Below are the code and all the weights of a small trained network. Each question names an input and a class and asks about switching units off, where a switched-off unit gives its printed mean instead of its output.

import numpy as np


def w(rows, s, z=0):
    codes = np.array(rows[::2]) - 128.0
    scale = np.full(codes.shape[1], s)
    scale[-1] = z or s
    return codes * scale


def f(y):
    return np.maximum(y, 0)


def log_softmax(a):
    a = a - a.max(-1, keepdims=True)
    return a - np.log(np.exp(a).sum(-1, keepdims=True))


def net(x, mask):
    res = np.array(x, float).reshape(1, 5) / 4 @ E
    y = f(res @ A[0][:, :-1].T + A[0][:, -1])
    res = res + np.where(mask, y, B[0][:, -1]) @ B[0][:, :-1]
    return log_softmax(res[-1] @ U[:, :-1].T + U[:, -1])


A, B = {}, {}
E = w([
[215,132,90,116,104,119,119,88,4,52,192,114],'x0',
[126,124,147,155,111,147,160,160,132,80,151,146],'x1',
[149,142,154,132,118,116,137,123,107,159,115,131],'x2',
[225,210,107,138,118,120,150,172,165,55,50,44],'x3',
[152,112,100,216,190,48,185,82,135,114,163,125],'x4',
],0.013)
A[0] = w([
[162,69,86,197,191,30,152,116,89,143,173,110,111],'neuron 0',
[202,165,74,95,105,127,125,106,32,58,120,91,82],'neuron 1',
[40,60,163,119,147,154,166,122,155,216,143,200,214],'neuron 2',
[116,136,84,255,251,32,216,94,120,138,151,111,159],'neuron 3',
[187,158,89,98,67,149,142,98,131,85,136,65,129],'neuron 4',
[140,51,152,90,81,137,93,75,43,127,243,184,189],'neuron 5',
[156,149,151,173,97,125,150,115,128,144,110,102,109],'neuron 6',
[116,146,155,147,148,130,167,143,202,113,53,71,146],'neuron 7',
[105,119,163,62,80,184,96,176,146,121,88,96,254],'neuron 8',
],0.01,0.0067)
B[0] = w([
[143,89,121,86,135,87,167,120,158,83,154,95,207],'neuron 0',
[81,143,117,160,129,108,155,159,111,96,86,78,231],'neuron 1',
[44,94,77,199,129,141,189,182,145,123,77,111,249],'neuron 2',
[160,101,94,167,148,70,121,123,163,7,154,137,244],'neuron 3',
[98,158,111,146,141,149,174,152,113,149,67,147,201],'neuron 4',
[97,145,178,121,111,153,86,71,97,126,168,62,250],'neuron 5',
[135,130,93,112,146,132,120,158,146,115,122,140,152],'neuron 6',
[223,156,146,51,172,86,48,161,171,150,153,184,198],'neuron 7',
[152,213,150,82,97,188,141,173,74,159,132,139,216],'neuron 8',
],0.013,0.021)
U = w([
[59,152,122,143,102,186,217,178,70,161,67,116,217],'0',
[95,95,79,198,138,80,210,148,174,94,102,94,133],'1',
[194,160,185,71,125,159,78,165,110,192,148,194,97],'2',
[193,138,138,117,156,67,34,118,209,97,166,196,71],'3',
[72,156,217,106,96,183,5,77,62,139,171,65,164],'4',
[132,82,147,128,119,107,149,2,122,88,243,66,5],'5',
],0.0093,0.002)

Each question gives the input, the list of numbers given to net, and the class t.
The units are the neurons (one row each of A and B). Each row of codes is followed by its name. A weight is (code - 128) times the scale printed after its matrix; where a second scale follows, it is the last column's (A, B and U).
mask holds one flag per neuron, in row order. A switched-off neuron (its flag False) gives its mean, the last column of its row in B, instead of its output. The means were averaged over made-up inputs and are rounded, as every weight is.
A unit's drop is (log p(t) with every unit on - log p(t) with that unit switched off) / (log p(t) with every unit on - log p(t) with every unit switched off).
The circuit of an input: a set's keep is (log p(t) with only the set's units on - log p(t) with every unit switched off) / (log p(t) with every unit on - log p(t) with every unit switched off). Starting from all 9 units, units are removed one at a time, each time the one whose removal leaves the highest keep (on an exact tie, the one counted first), for as long as the keep stays at least 0.8.
units of the circuit, in order: the units of the circuit, biggest drop first
top k neurons: the k neurons with the biggest drops, biggest first
drop of u: that unit's drop, to one decimal
input [5,-4,0,0,8], class 5: top 2 neurons	neuron 2; neuron 0
input [-3,-7,-4,1,2], class 3: units of the circuit, in order	neuron 1; neuron 2
input [3,7,-7,-7,-6], class 4: units of the circuit, in order	neuron 5
input [2,-2,1,7,-1], class 0: top 2 neurons	neuron 3; neuron 1
input [4,3,3,-1,-5], class 4: top 2 neurons	neuron 2; neuron 5
input [1,4,-6,-8,7], class 5: top 2 neurons	neuron 5; neuron 1
input [-4,-8,-2,1,-4], class 2: top 2 neurons	neuron 1; neuron 7
input [8,-1,-8,0,-6], class 4: top 2 neurons	neuron 5; neuron 2
input [7,6,-7,-2,-1], class 4: top 2 neurons	neuron 5; neuron 3
input [-3,7,-4,0,-2], class 0: top 2 neurons	neuron 3; neuron 5
input [5,-2,5,0,-1], class 4: top 3 neurons	neuron 2; neuron 5; neuron 3
input [1,-8,7,-5,-2], class 4: top 3 neurons	neuron 5; neuron 4; neuron 1
input [1,0,6,0,-5], class 4: top 2 neurons	neuron 2; neuron 7
input [-8,-8,-3,3,7], class 3: units of the circuit, in order	neuron 7
input [5,-6,-8,-5,-1], class 4: top 2 neurons	neuron 3; neuron 5
input [-8,8,7,0,-2], class 0: top 2 neurons	neuron 2; neuron 3
input [-7,0,-3,1,-6], class 2: drop of neuron 7	0.9
input [-2,0,0,2,4], class 3: drop of neuron 2	0.1
input [-1,2,3,2,-8], class 2: drop of neuron 7	0.0
input [-2,7,3,7,6], class 3: units of the circuit, in order	neuron 7
input [6,-4,8,-1,8], class 5: drop of neuron 2	0.5
input [5,0,5,2,0], class 0: top 2 neurons	neuron 3; neuron 4
